Here is a tiny trained network, its code and every weight. The questions are about switching its units off for an input and a class, where a switched-off unit gives its printed mean instead of its output.

import numpy as np


def w(rows, s, z=0):
    codes = np.array(rows[::2]) - 128.0
    scale = np.full(codes.shape[1], s)
    scale[-1] = z or s
    return codes * scale


def norm(h):
    return h / np.sqrt((h * h).mean(-1, keepdims=True) + 1e-5)


def f(y):
    return np.maximum(y, 0)


def log_softmax(a):
    a = a - a.max(-1, keepdims=True)
    return a - np.log(np.exp(a).sum(-1, keepdims=True))


def net(x, mask):
    res = np.array(x, float).reshape(1, 5) / 4 @ E
    u = 0
    for l in range(4):
        y = f(norm(res) @ A[l][:, :-1].T + A[l][:, -1])
        res = res + np.where(mask[u : u + 4], y, B[l][:, -1]) @ B[l][:, :-1]
        u += 4
    return log_softmax(norm(res)[-1] @ U[:, :-1].T + U[:, -1])


A, B = {}, {}
E = w([
[136,121,124,130,129],'x0',
[24,94,117,93,19],'x1',
[102,34,92,253,176],'x2',
[105,13,182,29,169],'x3',
[193,91,37,105,142],'x4',
],0.0028)
A[0] = w([
[137,165,178,52,101,108],'L0N0',
[110,194,138,70,110,2],'L0N1',
[112,62,253,96,149,21],'L0N2',
[86,47,142,57,151,78],'L0N3',
],0.0048,0.0028)
B[0] = w([
[150,54,116,148,174,246],'L0N0',
[214,156,238,228,126,171],'L0N1',
[90,135,3,59,243,226],'L0N2',
[87,134,61,108,181,253],'L0N3',
],0.0053,0.0019)
A[1] = w([
[195,185,241,33,79,27],'L1N0',
[241,124,137,164,210,253],'L1N1',
[221,135,189,2,55,149],'L1N2',
[46,178,98,137,62,130],'L1N3',
],0.0048,0.0023)
B[1] = w([
[168,52,216,118,116,170],'L1N0',
[57,116,161,61,112,254],'L1N1',
[74,94,160,212,254,186],'L1N2',
[134,134,139,35,131,190],'L1N3',
],0.0057,0.0041)
A[2] = w([
[186,153,186,166,106,14],'L2N0',
[106,147,115,100,254,211],'L2N1',
[188,221,139,216,12,169],'L2N2',
[131,112,210,172,222,10],'L2N3',
],0.0053,0.0014)
B[2] = w([
[116,156,95,145,147,144],'L2N0',
[173,134,93,151,79,254],'L2N1',
[36,107,73,79,254,179],'L2N2',
[205,142,121,170,47,195],'L2N3',
],0.0078,0.0048)
A[3] = w([
[17,109,121,101,51,218],'L3N0',
[187,79,3,92,156,170],'L3N1',
[55,62,125,229,89,2],'L3N2',
[110,129,130,109,16,118],'L3N3',
],0.0052,0.0018)
B[3] = w([
[217,177,130,144,66,210],'L3N0',
[76,239,224,132,123,254],'L3N1',
[255,84,221,156,156,157],'L3N2',
[156,170,137,97,40,153],'L3N3',
],0.0054)
U = w([
[89,197,178,125,110,255],'0',
[19,124,59,55,254,249],'1',
[202,76,203,203,165,14],'2',
[186,148,91,84,42,36],'3',
[114,186,154,126,102,31],'4',
],0.0062,0.0018)

Each question gives the input, the list of numbers given to net, and the class t.
The units are the neurons (one row each of A and B). Each row of codes is followed by its name. A weight is (code - 128) times the scale printed after its matrix; where a second scale follows, it is the last column's (A, B and U).
mask holds one flag per neuron, layer by layer. A switched-off neuron (its flag False) gives its mean, the last column of its row in B, instead of its output. The means were averaged over made-up inputs and are rounded, as every weight is.
A unit's drop is (log p(t) with every unit on - log p(t) with that unit switched off) / (log p(t) with every unit on - log p(t) with every unit switched off).
The circuit of an input: a set's keep is (log p(t) with only the set's units on - log p(t) with every unit switched off) / (log p(t) with every unit on - log p(t) with every unit switched off). Starting from the 12 units with the biggest drops (on a tie, the unit counted first), units are removed one at a time, each time the one whose removal leaves the highest keep (on an exact tie, the one counted first), for as long as the keep stays at least 0.8.
units of the circuit, in order: the units of the circuit, biggest drop first
unit that matters most: the unit with the biggest drop
k most important neurons: the k neurons with the biggest drops, biggest first
k most important neurons of layer l: the k neurons of layer l with the biggest drops, biggest first
drop when u is switched off: that unit's drop, to one decimal
input [-2,-4,0,-1,-3], class 3: unit that matters most => L3N1
input [3,7,3,-7,4], class 1: 2 most important neurons => (L2N2 L1N1)
input [1,7,-3,-8,6], class 1: units of the circuit, in order => (L2N2 L1N1)
input [4,6,-6,3,-4], class 2: units of the circuit, in order => (L0N1 L1N2 L1N1 L3N1)
input [-1,5,7,2,-6], class 2: 3 most important neurons => (L3N2 L1N1 L3N1)
input [6,7,-6,-7,3], class 1: units of the circuit, in order => (L2N2 L1N1 L0N1)
input [6,6,4,-7,-1], class 1: 2 most important neurons => (L2N2 L1N1)
input [0,-3,-8,-3,-1], class 2: 3 most important neurons => (L1N2 L1N0 L3N1)
input [-3,-3,-6,-2,4], class 2: 2 most important neurons of layer 0 => (L0N2 L0N3)
input [1,1,-1,4,-2], class 1: 2 most important neurons => (L0N2 L0N3)
input [6,0,-8,7,-7], class 2: 4 most important neurons => (L0N1 L1N2 L2N2 L2N3)
input [-3,-7,0,2,0], class 3: 3 most important neurons of layer 2 => (L2N2 L2N3 L2N1)
input [-6,-7,6,2,8], class 0: 3 most important neurons of layer 3 => (L3N1 L3N2 L3N0)
input [-3,-6,0,-8,-2], class 1: 2 most important neurons => (L2N2 L1N2)
input [0,5,4,-8,-2], class 1: 2 most important neurons => (L2N2 L1N1)
input [-7,7,-7,-8,5], class 1: 3 most important neurons => (L2N2 L1N1 L0N1)
input [-5,-4,-8,-8,7], class 1: 2 most important neurons of layer 0 => (L0N2 L0N3)
input [4,-8,2,-8,-6], class 1: 2 most important neurons => (L2N2 L1N2)
input [-3,0,-6,3,-1], class 2: most important neuron of layer 2 => (L2N3)
input [6,7,-8,4,-7], class 2: 2 most important neurons of layer 0 => (L0N1 L0N0)
input [-8,-1,-1,-8,1], class 1: most important neuron of layer 2 => (L2N2)
input [-4,5,-5,-8,2], class 1: drop when L2N2 is switched off => 1.0
